Below are the code and all the weights of a small trained network. Each question names an input and a class and asks about switching units off, where a switched-off unit gives its printed mean instead of its output.

import numpy as np


def w(rows, s, z=0):
    codes = np.array(rows[::2]) - 128.0
    scale = np.full(codes.shape[1], s)
    scale[-1] = z or s
    return codes * scale


def norm(h):
    return h / np.sqrt((h * h).mean(-1, keepdims=True) + 1e-5)


def f(y):
    return np.maximum(y, 0)


def log_softmax(a):
    a = a - a.max(-1, keepdims=True)
    return a - np.log(np.exp(a).sum(-1, keepdims=True))


def net(x, mask):
    res = np.array(x, float).reshape(1, 4) / 4 @ E
    u = 0
    for l in range(3):
        y = f(norm(res) @ A[l][:, :-1].T + A[l][:, -1])
        res = res + np.where(mask[u : u + 8], y, B[l][:, -1]) @ B[l][:, :-1]
        u += 8
    return log_softmax(norm(res)[-1] @ U[:, :-1].T + U[:, -1])


A, B = {}, {}
E = w([
[159,155,99,175,133,160,212,230,190,140,181,126],'x0',
[101,138,150,255,207,63,44,128,141,232,158,124],'x1',
[131,115,149,120,150,162,105,136,133,118,146,116],'x2',
[34,179,89,123,68,164,165,86,82,106,217,55],'x3',
],0.0062)
A[0] = w([
[84,169,148,164,109,190,253,137,125,140,232,80,2],'L0N0',
[183,68,100,99,153,115,145,167,121,81,100,221,61],'L0N1',
[141,117,145,12,100,119,111,69,54,69,60,76,104],'L0N2',
[71,56,190,169,117,123,99,17,87,185,79,111,112],'L0N3',
[237,117,137,183,201,172,178,145,133,122,112,243,111],'L0N4',
[170,62,146,14,40,144,173,142,159,124,36,142,32],'L0N5',
[164,81,247,53,160,48,79,38,147,34,41,212,128],'L0N6',
[157,84,119,65,88,184,235,173,160,92,93,111,112],'L0N7',
],0.0049,0.0025)
B[0] = w([
[100,126,90,91,132,112,62,157,198,105,1,164,200],'L0N0',
[98,84,153,106,143,158,122,136,69,198,58,74,176],'L0N1',
[109,125,18,141,168,211,146,125,121,151,156,214,230],'L0N2',
[137,205,162,69,124,124,101,76,189,88,79,80,206],'L0N3',
[175,116,134,95,161,114,141,56,139,150,207,94,195],'L0N4',
[121,72,141,132,174,126,71,193,122,211,180,104,208],'L0N5',
[96,97,159,175,86,126,87,211,136,165,120,157,255],'L0N6',
[137,87,209,104,41,80,182,69,120,124,91,56,206],'L0N7',
],0.0066,0.0073)
A[1] = w([
[107,53,47,135,92,212,169,70,11,125,192,211,112],'L1N0',
[138,137,164,211,184,76,136,118,142,146,134,189,113],'L1N1',
[74,172,155,175,50,132,100,45,78,108,187,22,1],'L1N2',
[219,141,142,187,166,88,73,146,199,208,169,206,155],'L1N3',
[45,164,177,131,86,116,91,35,142,205,17,106,178],'L1N4',
[83,187,44,200,234,98,143,190,137,174,122,86,55],'L1N5',
[178,123,177,174,158,62,84,90,165,141,128,165,64],'L1N6',
[255,98,152,156,119,92,213,115,155,168,226,94,53],'L1N7',
],0.0051,0.0017)
B[1] = w([
[127,198,64,215,219,167,147,134,156,96,86,149,194],'L1N0',
[129,156,109,77,116,185,151,164,187,86,102,139,181],'L1N1',
[135,119,81,38,148,87,113,124,121,172,217,97,168],'L1N2',
[140,184,89,140,53,118,101,144,119,99,109,191,240],'L1N3',
[151,120,157,166,153,125,95,120,102,107,189,88,254],'L1N4',
[100,87,103,128,151,123,130,186,100,206,141,129,194],'L1N5',
[144,131,164,96,136,137,141,92,116,6,121,140,191],'L1N6',
[221,150,115,56,255,166,190,92,160,123,187,134,174],'L1N7',
],0.0079,0.0071)
A[2] = w([
[190,112,228,151,128,124,127,135,117,96,124,97,80],'L2N0',
[140,165,200,145,111,127,126,139,86,92,87,132,32],'L2N1',
[110,151,165,96,86,85,97,136,130,88,117,104,166],'L2N2',
[170,119,141,106,97,122,181,128,149,133,114,24,112],'L2N3',
[92,201,70,179,158,152,98,89,117,78,115,142,100],'L2N4',
[177,72,149,94,175,146,117,73,142,208,160,142,254],'L2N5',
[53,122,155,103,2,105,170,116,169,74,81,127,86],'L2N6',
[61,76,119,152,91,119,104,212,68,224,124,172,48],'L2N7',
],0.0077,0.0026)
B[2] = w([
[134,84,145,210,108,137,221,102,114,137,70,139,185],'L2N0',
[111,130,157,182,85,138,157,80,113,86,90,188,160],'L2N1',
[121,153,132,132,45,123,157,72,100,102,138,108,196],'L2N2',
[91,37,184,110,90,50,132,114,128,122,145,126,181],'L2N3',
[137,86,146,123,164,149,196,119,95,157,91,139,249],'L2N4',
[65,169,115,116,140,49,149,163,104,156,136,104,244],'L2N5',
[136,146,83,141,102,173,90,131,196,104,212,160,180],'L2N6',
[158,110,103,159,83,182,1,217,144,199,99,81,254],'L2N7',
],0.0087,0.0057)
U = w([
[117,91,108,167,104,172,56,225,124,201,95,110,249],'0',
[143,52,216,87,137,51,246,134,115,176,124,92,113],'1',
[173,160,216,217,74,115,123,65,95,45,72,194,127],'2',
[201,226,113,109,175,108,179,180,171,98,144,224,66],'3',
[78,141,61,148,184,239,209,72,93,102,89,162,70],'4',
[94,92,105,116,9,152,174,110,218,43,177,125,26],'5',
[90,182,152,126,147,80,112,58,57,135,196,37,84],'6',
],0.011,0.0021)

Each question gives the input, the list of numbers given to net, and the class t.
The units are the neurons (one row each of A and B). Each row of codes is followed by its name. A weight is (code - 128) times the scale printed after its matrix; where a second scale follows, it is the last column's (A, B and U).
mask holds one flag per neuron, layer by layer. A switched-off neuron (its flag False) gives its mean, the last column of its row in B, instead of its output. The means were averaged over made-up inputs and are rounded, as every weight is.
A unit's drop is (log p(t) with every unit on - log p(t) with that unit switched off) / (log p(t) with every unit on - log p(t) with every unit switched off).
The circuit of an input: a set's keep is (log p(t) with only the set's units on - log p(t) with every unit switched off) / (log p(t) with every unit on - log p(t) with every unit switched off). Starting from the 12 units with the biggest drops (on a tie, the unit counted first), units are removed one at a time, each time the one whose removal leaves the highest keep (on an exact tie, the one counted first), for as long as the keep stays at least 0.8.
circuit, biggest first: the units of the circuit, biggest drop first
unit that matters most: the unit with the biggest drop
top k neurons: the k neurons with the biggest drops, biggest first
k most important neurons of layer l: the k neurons of layer l with the biggest drops, biggest first
drop when u is switched off: that unit's drop, to one decimal
input [-4,-6,-4,-1], class 0: circuit, biggest first -> (L0N5)
input [6,8,8,0], class 3: top 3 neurons -> (L0N6 L1N7 L0N2)
input [-8,-1,-8,8], class 4: circuit, biggest first -> (L0N2 L1N0)
input [2,-3,4,2], class 5: top 2 neurons -> (L0N0 L2N6)
input [-3,0,-6,6], class 4: circuit, biggest first -> (L2N4 L1N0)
input [-5,2,-5,0], class 2: top 2 neurons -> (L0N3 L0N6)
input [1,-1,7,7], class 5: top 4 neurons -> (L0N2 L0N0 L1N0 L2N6)
input [-5,-6,7,3], class 4: top 2 neurons -> (L0N2 L1N0)
input [-6,7,3,1], class 6: top 2 neurons -> (L1N2 L0N0)
input [0,-8,-1,6], class 4: 3 most important neurons of layer 2 -> (L2N4 L2N7 L2N2)
input [6,0,0,5], class 5: top 4 neurons -> (L0N0 L0N5 L0N2 L0N6)
input [3,6,4,0], class 3: top 3 neurons -> (L0N6 L0N2 L1N7)
input [-1,-6,-3,7], class 4: top 3 neurons -> (L0N2 L1N0 L0N3)
input [-7,-3,1,5], class 4: circuit, biggest first -> (L0N2)
input [-1,-8,-3,0], class 0: top 2 neurons -> (L0N5 L0N2)
input [2,-6,-7,-6], class 1: top 2 neurons -> (L0N7 L0N4)
input [-3,8,-7,0], class 2: 4 most important neurons of layer 1 -> (L1N6 L1N3 L1N7 L1N1)
input [-2,2,-3,-8], class 2: drop when L1N6 is switched off -> 0.2
input [-7,-7,1,-5], class 0: drop when L1N0 is switched off -> 0.0
input [-2,3,8,0], class 2: unit that matters most -> L0N7
input [-4,6,3,3], class 6: drop when L1N2 is switched off -> 0.1
input [8,1,-5,-1], class 3: 2 most important neurons of layer 1 -> (L1N3 L1N7)
